Each row has a class, written as a number after it.
[183,-218,41,-53,-88,-73,241,-150,-367,-142,-121,130,-6,-187,214,82,75,-16,260,265,75,117,-72,-22,-174,232,-70,-43,-74,-130,13,-38,-64,-254,328,19,55,72,160,-22,-84,-41,-68,-151]  7
[-331,-467,124,0,44,201,-778,331,155,-478,-9,35,122,85,120,328,-204,-17,59,-91,13,121,-94,-261,33,110,223,-142,-11,142,-187,-358,399,-207,-89,-266,-55,27,-318,-63,-181,-5,331,111]  0
[222,-246,21,-38,-114,-134,322,-206,-375,-101,-111,90,45,-245,137,88,210,-39,339,297,119,165,-69,23,-196,263,-42,-103,-11,-252,38,88,-153,-223,315,-34,49,78,196,22,-167,-2,-58,-153]  6
[172,-284,76,17,-23,-30,190,-240,-297,-189,-34,173,-110,-217,253,125,90,-125,203,221,-33,255,-58,62,-187,194,11,-95,-77,-121,61,119,-53,-235,438,-104,68,-29,156,77,-329,91,-94,-126]  1
[181,-298,10,1,-17,-74,138,-207,-302,-271,-94,126,-72,-240,279,186,122,-106,285,198,-40,245,-89,33,-270,247,1,-79,-62,-180,84,31,26,-218,394,-137,109,52,138,67,-264,5,-95,-147]  6
[-233,39,603,185,-35,-362,-202,142,-30,-169,-291,-16,166,-170,-585,36,169,-263,-1,59,-298,30,-227,-94,227,23,168,91,92,-62,62,-292,122,525,-208,-153,775,88,178,40,114,74,-54,-138]  4
[240,-286,100,-25,-19,-34,81,-194,-293,-302,-126,183,-141,-255,276,208,40,-138,291,139,36,230,-134,33,-210,237,26,-59,-61,-130,67,-37,-21,-155,413,-53,134,-3,143,5,-205,32,-120,-99]  0
[16,-257,9,234,-249,-59,440,-326,-86,-150,34,161,132,100,-132,255,135,96,209,-155,-101,186,-176,-96,-88,329,95,-9,258,-29,571,-153,-8,-245,-140,-112,12,327,118,113,-353,-52,113,117]  5
[-149,16,521,164,-31,-374,-141,83,-26,-305,-266,18,155,-188,-496,124,182,-245,85,-63,-269,2,-291,-146,151,113,166,111,77,-12,131,-366,160,521,-161,-222,739,176,168,28,40,59,-70,-118]  5
[12,-268,-41,310,-207,-79,560,-469,-196,-233,-36,98,91,13,-88,373,138,142,175,-215,-172,238,-181,-116,-61,401,84,16,411,-75,487,-127,-63,-243,-115,-105,62,358,224,213,-327,27,132,77]  1
[-316,-32,475,234,40,-351,-303,141,33,-166,-274,-74,154,-105,-511,19,31,-242,-177,87,-327,-24,-224,-91,277,66,153,87,25,-18,58,-294,182,552,-150,-115,833,51,137,49,-63,-117,-128,-112]  0
[-280,-317,248,-129,0,104,-591,281,120,-416,-37,37,29,129,154,261,-154,11,150,66,116,121,-111,-223,-80,103,182,-195,-30,142,-232,-196,350,-226,-56,-158,-151,93,-192,-117,-66,207,391,8]  4
[-155,-7,602,186,-75,-397,-17,29,-41,-270,-311,72,149,-203,-585,191,215,-253,189,-126,-296,87,-292,-160,183,50,151,90,163,10,51,-352,112,481,-190,-265,698,179,191,-25,99,166,-31,-115]  2
[187,-283,87,-34,-29,-27,131,-219,-289,-252,-110,121,-92,-211,299,183,36,-98,291,273,21,260,-74,62,-244,238,31,-108,-80,-186,84,40,-9,-186,397,-91,97,-16,126,45,-289,60,-51,-107]  2
[-150,-8,567,170,-39,-393,-83,54,-37,-235,-326,15,164,-178,-498,80,204,-291,94,-109,-290,52,-281,-115,184,48,149,107,85,-8,19,-312,139,536,-208,-237,744,152,168,-1,85,104,-78,-125]  8
[218,-239,12,-42,-85,-28,190,-116,-363,-114,-57,117,39,-162,203,37,145,-83,292,363,41,134,16,14,-258,247,-46,-97,-115,-179,55,24,-49,-111,405,-37,32,38,190,64,-290,-13,-41,-146]  5
[-330,-428,223,-38,13,205,-808,404,130,-415,-29,87,147,191,128,241,-252,-15,81,-41,59,107,-110,-237,24,95,214,-55,-45,194,-225,-356,393,-192,-120,-213,-77,43,-268,-110,-89,-30,320,64]  7
[-16,-246,64,240,-268,-118,521,-223,-100,-64,32,27,142,110,-135,232,163,131,200,-70,-60,201,-163,-72,-41,372,133,-16,306,-29,519,-63,-67,-205,-254,-102,44,298,201,180,-313,-39,195,100]  3
[221,-254,31,-42,-105,-82,263,-179,-337,-159,-101,145,10,-184,277,93,156,-47,357,203,106,178,-85,37,-258,248,-36,-37,-64,-135,-30,-8,-73,-220,330,-77,6,84,195,5,-124,6,-81,-151]  3
[-224,31,569,168,-4,-394,-157,36,-61,-181,-347,-42,201,-200,-549,43,224,-291,21,-45,-275,31,-271,-121,256,53,157,156,104,4,3,-277,140,583,-190,-201,750,102,135,15,80,102,-97,-135]  3
[202,-255,11,-100,-70,-105,312,-211,-369,-78,-22,82,15,-241,203,97,138,-72,346,311,90,168,-18,-31,-195,277,-3,-79,-102,-188,-37,136,-153,-247,385,-86,-9,39,231,51,-258,42,5,-118]  8
[-314,-422,178,6,-5,262,-835,404,188,-463,3,78,144,179,159,270,-260,21,53,-51,75,101,-114,-212,39,102,212,-102,-2,172,-219,-369,361,-260,-125,-171,-105,60,-244,-85,-71,-8,287,91]  0
[30,-289,-62,369,-209,-50,541,-444,-241,-285,-47,111,104,-27,-87,379,121,163,211,-282,-192,251,-201,-136,-29,386,27,75,437,-25,447,-202,0,-294,-173,-72,64,410,201,186,-311,-8,91,102]  2
[-282,-32,427,200,36,-354,-214,168,1,-115,-300,-116,165,-119,-432,-51,86,-220,-162,86,-291,-28,-185,-86,215,52,151,82,72,-62,47,-266,212,505,-238,-131,798,53,138,98,-74,-111,-33,-120]  0
[185,-271,71,-2,-20,-27,95,-193,-255,-260,-64,90,-64,-225,322,156,82,-105,289,209,15,219,-100,53,-204,215,50,-121,-41,-159,68,6,-53,-195,369,-107,119,-31,140,70,-194,33,-112,-123]  4
[226,-302,31,8,-41,11,93,-227,-317,-265,-27,195,-87,-279,261,211,68,-135,288,145,-29,217,-97,-9,-197,233,-7,-93,-87,-170,23,-79,-58,-209,428,-112,86,13,121,25,-198,-42,-158,-105]  4
[-243,-41,495,258,10,-318,-334,206,9,-219,-273,-36,169,-65,-403,17,44,-189,-85,73,-317,41,-224,-3,248,36,136,63,52,-15,73,-382,244,534,-246,-140,748,83,110,31,-100,-95,-84,-125]  3
[-11,-284,2,266,-252,-98,528,-358,-131,-122,-9,177,141,117,-114,279,139,142,252,-183,-27,215,-248,-75,-37,375,91,0,293,-45,489,-134,-60,-277,-218,-138,-2,390,167,73,-359,-29,112,104]  1
[243,-248,54,-30,-105,-62,239,-120,-316,-176,-112,138,-4,-171,260,65,110,-41,334,278,134,183,-122,54,-186,246,-45,-65,-104,-208,24,5,-66,-244,316,-27,60,78,241,-20,-160,-61,-106,-149]  8
[-165,-19,538,125,-42,-392,-64,2,-69,-263,-325,13,172,-227,-541,163,228,-266,134,-90,-285,34,-265,-216,140,76,141,120,118,-40,13,-322,143,455,-209,-241,721,191,182,-20,124,68,-6,-129]  8
[-69,-291,-32,286,-206,-85,398,-333,-136,-88,2,146,195,104,-151,254,124,118,186,-191,-103,194,-188,-101,6,340,79,66,315,-51,542,-90,-44,-268,-162,-124,12,347,152,128,-299,-76,106,85]  1
[-301,-71,486,255,7,-348,-271,137,-35,-145,-341,-20,175,-28,-448,-13,75,-219,-101,93,-311,47,-241,-36,220,54,114,135,43,-23,15,-329,269,523,-222,-145,783,151,142,37,-107,-98,-120,-157]  9
[215,-324,58,22,-49,24,174,-232,-261,-314,-65,161,-125,-269,316,264,60,-125,251,131,-4,239,-91,-2,-211,238,34,-92,-88,-127,22,-37,-18,-271,418,-87,119,1,139,17,-225,12,-120,-69]  0
[212,-264,73,-55,-92,-108,241,-167,-296,-143,-60,153,1,-227,182,138,124,-59,321,215,70,180,-81,2,-198,235,-33,-128,-52,-163,-53,-13,-88,-216,300,-111,17,102,192,12,-200,60,-41,-123]  0
[-57,-282,54,257,-260,-80,474,-284,-95,-131,24,26,120,86,-115,320,117,163,280,-132,-110,241,-169,-95,-5,318,92,61,314,1,467,-122,-10,-285,-166,-92,-2,325,150,140,-275,-62,157,99]  9
[-149,41,546,170,-36,-376,-34,84,-30,-242,-273,-24,161,-231,-575,71,222,-247,62,-76,-249,5,-279,-115,217,46,176,54,138,-75,78,-270,66,455,-204,-196,768,105,198,47,109,97,9,-96]  8
[-321,-336,196,-95,18,129,-619,265,129,-420,-27,106,-4,110,112,299,-183,27,105,49,71,158,-86,-225,-12,55,175,-171,-15,157,-223,-216,353,-245,-90,-156,-168,80,-230,-125,-140,173,394,39]  1
[-169,-11,513,180,-8,-379,-81,17,-30,-298,-312,21,134,-254,-598,240,203,-251,95,-150,-344,38,-281,-210,214,86,163,98,154,-5,76,-341,140,430,-112,-292,725,187,149,37,91,145,-47,-118]  9
[-305,-355,200,-78,21,68,-610,218,55,-371,-86,22,102,158,165,217,-189,55,157,49,126,101,-104,-228,-51,140,193,-97,24,118,-262,-183,256,-170,-67,-130,-126,111,-162,-77,-19,145,363,-6]  4
[25,-274,-80,339,-197,-79,528,-478,-220,-293,-58,122,112,1,-90,362,166,132,261,-320,-181,241,-217,-132,-3,391,72,44,415,-54,519,-197,-40,-244,-146,-97,60,366,200,185,-323,5,103,114]  1
[243,-258,-7,-14,-54,-112,389,-154,-352,-75,-85,57,15,-183,284,66,201,-33,354,302,99,172,-47,26,-280,275,-32,-77,-81,-223,-8,121,-168,-207,355,-93,10,96,245,83,-219,46,-10,-151]  9
[-288,-15,408,261,43,-357,-294,131,-6,-176,-285,-39,184,-84,-455,-24,104,-258,-161,36,-342,-26,-230,-87,255,84,104,99,60,-14,47,-337,263,565,-217,-145,795,134,120,81,-117,-120,-127,-135]  1
[-277,-4,454,223,38,-371,-236,142,14,-151,-297,-21,188,-97,-462,-26,98,-236,-124,43,-276,1,-280,-39,231,52,153,88,53,-8,-7,-289,195,489,-233,-174,791,134,136,37,-2,-48,-99,-131]  6
[-299,-437,162,-10,9,239,-826,371,169,-471,35,87,126,137,110,339,-231,-18,68,-58,48,123,-91,-209,20,89,231,-118,-7,202,-203,-348,361,-191,-63,-266,-121,29,-314,-122,-131,4,304,92]  6
[-45,-227,-87,326,-169,-93,479,-455,-195,-224,-50,61,144,-46,-202,347,146,179,166,-229,-182,212,-177,-166,35,393,81,71,411,-106,547,-125,-27,-268,-130,-69,101,371,178,216,-284,-37,126,92]  3
[131,-234,-17,-76,-78,-72,191,-150,-379,-74,-97,56,31,-175,170,-25,86,-33,211,399,45,146,32,-23,-223,278,-91,-16,-120,-175,24,43,-41,-161,392,-13,17,58,175,103,-274,-20,-65,-166]  2
[-362,-428,191,-9,8,205,-837,413,142,-443,-20,-3,144,149,89,260,-277,32,60,8,19,81,-75,-234,102,116,222,-79,2,140,-188,-372,389,-223,-147,-180,-62,31,-259,-45,-69,-47,328,81]  0
[-321,-426,171,-18,1,241,-899,393,165,-483,-56,91,142,240,172,210,-256,4,59,-40,83,109,-122,-166,20,82,205,-104,-29,236,-194,-381,434,-226,-173,-170,-105,54,-317,-135,-111,-3,240,70]  6
[-288,-74,450,231,18,-334,-324,85,-17,-211,-282,-3,150,-67,-392,48,43,-206,-85,39,-334,54,-231,-69,227,58,135,90,42,7,28,-365,265,486,-188,-156,774,132,127,53,-129,-78,-130,-129]  5
[30,-198,-11,275,-221,-42,531,-321,-90,-93,38,89,111,91,-113,239,118,126,163,-189,-98,145,-175,-84,-4,343,112,-18,272,-48,522,-72,-60,-275,-144,-93,-1,280,146,159,-314,-50,125,128]  1
[23,-279,-71,404,-195,-65,517,-474,-224,-288,-36,108,107,-41,-150,407,187,138,234,-277,-211,249,-171,-150,19,343,6,45,466,-109,505,-174,-76,-249,-116,-79,50,386,196,173,-273,-23,72,107]  2
[181,-261,34,-56,-83,-110,231,-170,-332,-110,-86,125,25,-227,167,88,133,-27,335,295,112,173,-34,-17,-185,236,-33,-68,-77,-212,-19,29,-132,-255,277,-24,40,73,219,-20,-140,-56,-46,-148]  3
[207,-213,67,-82,-103,-82,318,-210,-339,-101,-107,137,14,-213,162,57,167,-48,312,277,98,187,-57,-12,-198,190,-57,-62,-73,-178,-17,68,-99,-270,331,-16,9,62,226,-13,-128,43,-59,-163]  8
[-288,-19,527,226,19,-372,-325,199,34,-147,-317,-61,194,-44,-439,-95,78,-221,-144,108,-273,-10,-267,3,237,21,135,91,40,-50,42,-317,208,566,-258,-145,789,61,134,58,-51,-128,-117,-161]  1
[248,-330,28,21,-28,-17,152,-222,-291,-301,-95,247,-120,-184,377,219,79,-97,319,179,60,276,-151,86,-272,238,29,-143,-102,-118,110,12,15,-247,411,-98,89,12,136,-7,-363,56,-136,-92]  0
[-296,-345,281,-59,-30,195,-596,316,165,-382,-4,88,43,151,144,269,-211,51,98,50,121,176,-81,-181,-14,43,207,-132,-35,159,-251,-204,332,-279,-81,-139,-161,63,-170,-124,-103,132,410,45]  1
[-299,-340,236,-107,-26,200,-644,315,148,-391,3,105,38,169,163,288,-231,5,85,106,117,155,-91,-210,-70,88,213,-148,-58,206,-245,-187,357,-230,17,-159,-181,48,-226,-149,-112,149,377,36]  8
[-275,-311,223,-92,-23,183,-595,330,144,-364,23,22,91,82,54,275,-164,30,56,16,102,78,-66,-256,4,56,201,-121,36,202,-279,-213,279,-216,-73,-160,-177,55,-245,-93,-43,138,419,56]  6
[154,-215,1,-46,-59,-119,283,-254,-365,-92,-140,137,40,-194,170,47,145,-60,320,281,67,188,-76,9,-227,256,-66,-37,-55,-177,30,85,-87,-188,389,-52,45,101,212,41,-189,67,-85,-162]  2
[-187,-17,535,149,-33,-385,-40,45,-48,-215,-355,-21,145,-154,-468,96,183,-275,64,-63,-259,17,-267,-173,109,123,191,149,55,19,65,-326,161,518,-182,-219,783,136,185,-5,65,54,-33,-102]  0
[-192,8,602,179,-36,-385,-120,65,-34,-208,-317,-29,196,-231,-593,63,205,-254,105,-100,-283,37,-269,-138,239,10,180,137,144,-33,40,-331,92,506,-226,-200,775,89,180,25,167,62,-55,-126]  4
[205,-274,100,-5,-31,-11,135,-220,-313,-287,-64,136,-111,-282,258,209,63,-126,235,212,-4,190,-102,-24,-176,238,20,-57,-115,-146,77,-7,-4,-245,443,-51,99,-10,134,15,-174,-11,-115,-115]  4
[-346,-439,164,31,-3,271,-774,425,180,-472,58,127,82,184,129,269,-257,-6,49,-56,38,152,-132,-188,26,82,253,-131,-55,196,-144,-336,405,-322,-92,-242,-82,11,-263,-105,-171,-19,322,116]  8
[177,-276,55,-44,-99,-50,202,-192,-386,-115,-53,133,6,-206,226,80,106,-65,275,306,91,175,-54,-3,-229,268,-44,-52,-91,-133,-10,53,-94,-223,425,-13,26,48,177,11,-183,23,-109,-174]  4
[14,-308,-98,335,-196,-47,486,-466,-215,-295,-61,77,101,-64,-116,452,136,173,211,-287,-189,248,-204,-132,9,369,62,48,485,-92,488,-187,-65,-297,-124,-102,79,369,156,181,-262,-30,89,92]  6
[-263,-44,461,263,47,-323,-379,213,60,-199,-293,17,151,-44,-385,40,7,-222,-113,38,-303,34,-239,25,241,13,141,68,98,7,-15,-339,199,543,-269,-183,725,124,105,42,-38,-44,-135,-104]  7
[265,-280,26,53,-5,-33,231,-242,-275,-281,-124,232,-127,-232,342,194,112,-81,323,97,3,280,-180,95,-214,166,12,-124,-47,-202,72,15,-57,-264,384,-143,74,29,141,29,-219,71,-128,-116]  9
[-64,-280,-29,264,-213,-60,288,-300,-103,-114,-17,78,220,175,-108,226,67,141,187,-87,-82,188,-127,-90,-72,338,83,64,292,-25,526,-160,14,-136,-186,-83,-4,299,115,137,-363,-157,108,104]  2
[213,-239,45,2,-21,-43,210,-261,-299,-260,-73,188,-84,-255,291,195,131,-88,280,174,43,214,-147,18,-248,217,18,-96,-85,-173,93,41,-30,-261,418,-96,66,38,146,20,-188,69,-93,-121]  4
[216,-232,69,-64,-88,-92,225,-226,-336,-166,-103,143,-14,-232,250,147,167,-88,348,209,90,187,-115,-19,-230,263,-43,-66,-82,-147,-55,3,-55,-210,355,-58,10,113,192,8,-179,66,-92,-120]  0
[-349,-421,152,-3,54,228,-822,426,178,-450,35,43,127,159,133,247,-255,-5,44,-94,31,99,-111,-212,92,40,248,-106,6,220,-195,-319,354,-181,-115,-251,-92,-26,-297,-69,-119,22,347,94]  8
[-271,-44,464,219,-2,-385,-170,135,-47,-117,-289,-75,180,-68,-489,-55,103,-178,-99,112,-295,1,-206,-89,217,79,110,67,54,-38,91,-297,165,469,-259,-126,794,112,154,80,-102,-128,-90,-136]  7
[236,-331,14,43,-37,-7,121,-185,-302,-283,-26,190,-70,-219,311,217,61,-62,292,178,-10,289,-69,73,-262,276,34,-130,-82,-139,99,-21,10,-285,376,-147,77,41,146,76,-352,13,-60,-83]  3
[153,-245,18,-42,-92,-88,271,-182,-318,-87,-37,107,24,-195,225,54,141,-49,277,268,92,154,-71,-26,-225,266,-11,-91,-76,-136,46,90,-97,-251,364,-68,32,83,193,58,-220,44,-46,-148]  4
[-168,28,543,139,-34,-419,-28,28,-31,-264,-305,30,142,-252,-604,174,212,-236,93,-149,-276,13,-309,-181,227,77,170,117,129,-32,65,-322,82,470,-180,-265,740,171,208,11,160,120,-26,-123]  3
[-290,-296,233,-110,11,113,-561,304,107,-393,-7,25,95,91,31,240,-149,57,84,38,127,98,-95,-248,37,34,190,-96,9,153,-206,-235,286,-183,-118,-113,-127,23,-196,-114,-48,129,420,33]  8
[151,-267,3,-15,-5,-35,64,-247,-315,-276,-34,223,-56,-278,217,182,60,-112,226,186,-31,219,-110,-20,-182,256,1,-18,-118,-146,94,-60,13,-221,438,-119,85,54,121,37,-257,-42,-108,-110]  3
[220,-229,57,-42,-102,-120,390,-182,-390,-45,-52,74,-13,-230,189,22,178,-44,322,330,66,184,-18,4,-236,271,-85,-87,-58,-169,-7,87,-190,-222,339,-24,41,98,218,59,-237,48,-47,-144]  7
[-245,-30,507,203,4,-367,-210,165,14,-166,-296,-33,163,-74,-428,19,76,-215,-62,43,-255,21,-243,-44,215,40,141,62,38,3,18,-334,215,524,-253,-156,785,114,134,21,-42,-77,-70,-113]  7
[-329,-350,234,-76,14,83,-624,329,155,-353,-39,30,141,153,120,232,-193,78,109,88,187,155,-143,-158,16,97,251,-167,-44,82,-226,-175,332,-211,-98,-187,-74,83,-166,-63,-138,120,442,34]  9
[-310,-351,219,-74,2,150,-627,299,151,-433,-53,63,43,166,171,291,-196,24,139,21,79,146,-108,-210,-41,57,201,-119,19,184,-288,-225,348,-214,-112,-177,-154,81,-216,-123,-36,155,368,31]  8
[190,-254,-6,-84,-49,-81,272,-185,-380,-32,-39,53,-3,-221,208,39,116,-64,259,311,112,105,20,-57,-245,306,-14,-75,-61,-154,-21,174,-187,-220,457,-52,-17,19,200,74,-187,45,-27,-150]  0
[-242,-59,473,267,-20,-310,-279,152,5,-241,-279,-67,203,-84,-446,32,57,-167,-66,26,-329,22,-248,-40,252,55,138,100,92,-42,77,-406,182,481,-249,-120,810,109,147,62,-73,-152,-87,-108]  6
[203,-217,45,-92,-102,-86,208,-211,-313,-168,-68,202,5,-201,213,115,130,-87,348,242,76,183,-107,-12,-152,194,-71,-102,-120,-131,-61,-28,-58,-218,342,-59,-16,73,140,-82,-153,35,-102,-134]  8
[247,-258,66,-67,-91,-81,227,-216,-351,-223,-120,216,-21,-203,229,129,77,-52,416,181,94,195,-149,19,-205,236,-29,-82,-60,-152,12,7,-98,-238,389,-69,0,84,210,-45,-129,48,-77,-152]  8
[-26,-272,23,211,-246,-58,392,-306,-115,-188,59,153,144,98,-127,309,105,120,266,-169,-98,199,-223,-115,-21,359,127,7,232,14,537,-157,-43,-291,-128,-141,-18,275,134,97,-292,-48,109,114]  3
[-294,-47,461,204,-18,-329,-201,129,-24,-182,-296,-56,201,-93,-469,-22,95,-192,-108,82,-308,8,-258,-121,212,73,147,113,50,-9,97,-406,228,471,-254,-166,799,85,135,42,-86,-123,-92,-139]  4
[-370,-417,144,21,56,201,-848,407,194,-443,-11,62,145,125,85,284,-207,-31,21,-60,32,91,-125,-203,117,78,231,-128,-20,78,-186,-348,371,-248,-140,-275,-54,28,-276,-71,-60,-41,318,101]  1
[-369,-437,174,4,35,178,-817,380,105,-443,-67,12,129,166,171,240,-231,-7,119,-44,1,118,-99,-212,59,90,221,-60,-24,124,-198,-379,407,-192,-147,-228,-44,40,-251,-69,-54,-20,333,72]  4
[171,-295,37,14,-16,-16,122,-215,-302,-285,-59,175,-133,-248,282,203,83,-118,249,168,-50,247,-79,6,-176,210,-28,-29,-80,-152,66,-1,-14,-267,396,-76,63,26,142,34,-205,13,-113,-119]  1
